Here is a tiny trained network, its code and every weight. The questions are about switching its units off for an input and a target symbol, where a switched-off unit gives its printed mean instead of its output.

import numpy as np


def w(rows, s, z=0):
    codes = np.array(rows[::2]) - 128.0
    scale = np.full(codes.shape[1], s)
    scale[-1] = z or s
    return codes * scale


def norm(h):
    return h / np.sqrt((h * h).mean(-1, keepdims=True) + 1e-5)


def f(y):
    return np.maximum(y, 0)


def softmax(a):
    e = np.exp(a - a.max(-1, keepdims=True))
    return e / e.sum(-1, keepdims=True)


def log_softmax(a):
    a = a - a.max(-1, keepdims=True)
    return a - np.log(np.exp(a).sum(-1, keepdims=True))


def net(x, mask):
    ids = ['βζμτψω'.index(c) for c in x.split()]
    T = len(ids)
    res = E[ids] + P[:T]
    q, k, v = (norm(res) @ M[0].T for M in (Q, K, V))
    z = softmax(np.where(np.tri(T) > 0, q @ k.T / 2**0.5, -1e9)) @ v
    res = res + np.where(mask[0], z, O[0][:, -1]) @ O[0][:, :-1]
    y = f(norm(res) @ A[0][:, :-1].T + A[0][:, -1])
    res = res + np.where(mask[1:9], y, B[0][:, -1]) @ B[0][:, :-1]
    return log_softmax(norm(res)[-1] @ U[:, :-1].T + U[:, -1])


Q, K, V, O, A, B = {}, {}, {}, {}, {}, {}
E = w([
[174,93,155],'β',
[143,190,166],'ζ',
[54,254,119],'μ',
[156,244,179],'τ',
[112,128,120],'ψ',
[89,213,151],'ω',
],0.0089)
P = w([
[108,75,180],'0',
[209,226,103],'1',
[161,178,178],'2',
[50,71,58],'3',
[211,240,3],'4',
[119,117,172],'5',
[14,159,31],'6',
],0.0058)
Q[0] = w([
[126,193,6],'head 0',
[221,120,57],'head 0',
],0.014)
K[0] = w([
[55,127,248],'head 0',
[150,55,205],'head 0',
],0.016)
V[0] = w([
[2,94,203],'head 0',
[206,7,209],'head 0',
],0.015)
O[0] = w([
[87,206,180,235],'head 0',
[98,151,7,2],'head 0',
],0.019,0.0066)
A[0] = w([
[129,132,43,88],'neuron 0',
[182,58,35,6],'neuron 1',
[124,203,122,254],'neuron 2',
[181,178,178,107],'neuron 3',
[6,54,148,203],'neuron 4',
[130,128,127,102],'neuron 5',
[199,79,120,139],'neuron 6',
[136,128,175,215],'neuron 7',
],0.015,0.0024)
B[0] = w([
[141,76,196,168],'neuron 0',
[5,151,224,162],'neuron 1',
[208,60,130,238],'neuron 2',
[51,73,130,254],'neuron 3',
[73,248,152,158],'neuron 4',
[130,139,135,128],'neuron 5',
[16,101,80,170],'neuron 6',
[86,121,74,242],'neuron 7',
],0.02,0.0077)
U = w([
[87,128,9,147],'β',
[201,111,93,235],'ζ',
[130,124,167,2],'μ',
[95,17,103,93],'τ',
[88,236,99,193],'ψ',
[95,167,208,101],'ω',
],0.012,0.0031)

Each question gives the input, a string of symbols that net reads in full, and the target symbol t.
The units are the heads (2 rows each of Q, K, V and O) and the neurons (one row each of A and B). Each row of codes is followed by its name. A weight is (code - 128) times the scale printed after its matrix; where a second scale follows, it is the last column's (O, A, B and U).
mask holds one flag per unit, heads first, then neurons. A switched-off unit (its flag False) gives its mean, the last column of its rows in O or B, instead of its output. The means were averaged over made-up inputs and are rounded, as every weight is.
A unit's drop is (log p(t) with every unit on - log p(t) with that unit switched off) / (log p(t) with every unit on - log p(t) with every unit switched off).
The circuit of an input: a set's keep is (log p(t) with only the set's units on - log p(t) with every unit switched off) / (log p(t) with every unit on - log p(t) with every unit switched off). Starting from all 9 units, units are removed one at a time, each time the one whose removal leaves the highest keep (on an exact tie, the one counted first), for as long as the keep stays at least 0.8.
circuit, biggest first: the units of the circuit, biggest drop first
unit that matters most: the unit with the biggest drop
k most important neurons: the k neurons with the biggest drops, biggest first
drop when u is switched off: that unit's drop, to one decimal
input τ ζ ψ ψ ω, target τ: 2 most important neurons : neuron 3; neuron 2
input τ ψ ζ ω τ, target τ: unit that matters most : neuron 3
input ζ ζ μ ψ μ, target ζ: 2 most important neurons : neuron 2; neuron 7
input ψ β τ ψ τ β ψ, target ψ: circuit, biggest first : head 0; neuron 3
input ζ μ τ μ β, target ζ: circuit, biggest first : head 0; neuron 2; neuron 3; neuron 7
input ζ ω ω μ τ, target ζ: circuit, biggest first : neuron 2; head 0; neuron 7; neuron 1
input β ψ ω β μ, target β: drop when head 0 is switched off : 1.2
input τ ψ ζ, target τ: drop when neuron 1 is switched off : 0.0
input ω τ ζ ζ ψ ω, target τ: drop when neuron 6 is switched off : 0.2
input ζ ψ ζ β ψ, target ζ: drop when neuron 2 is switched off : 0.7
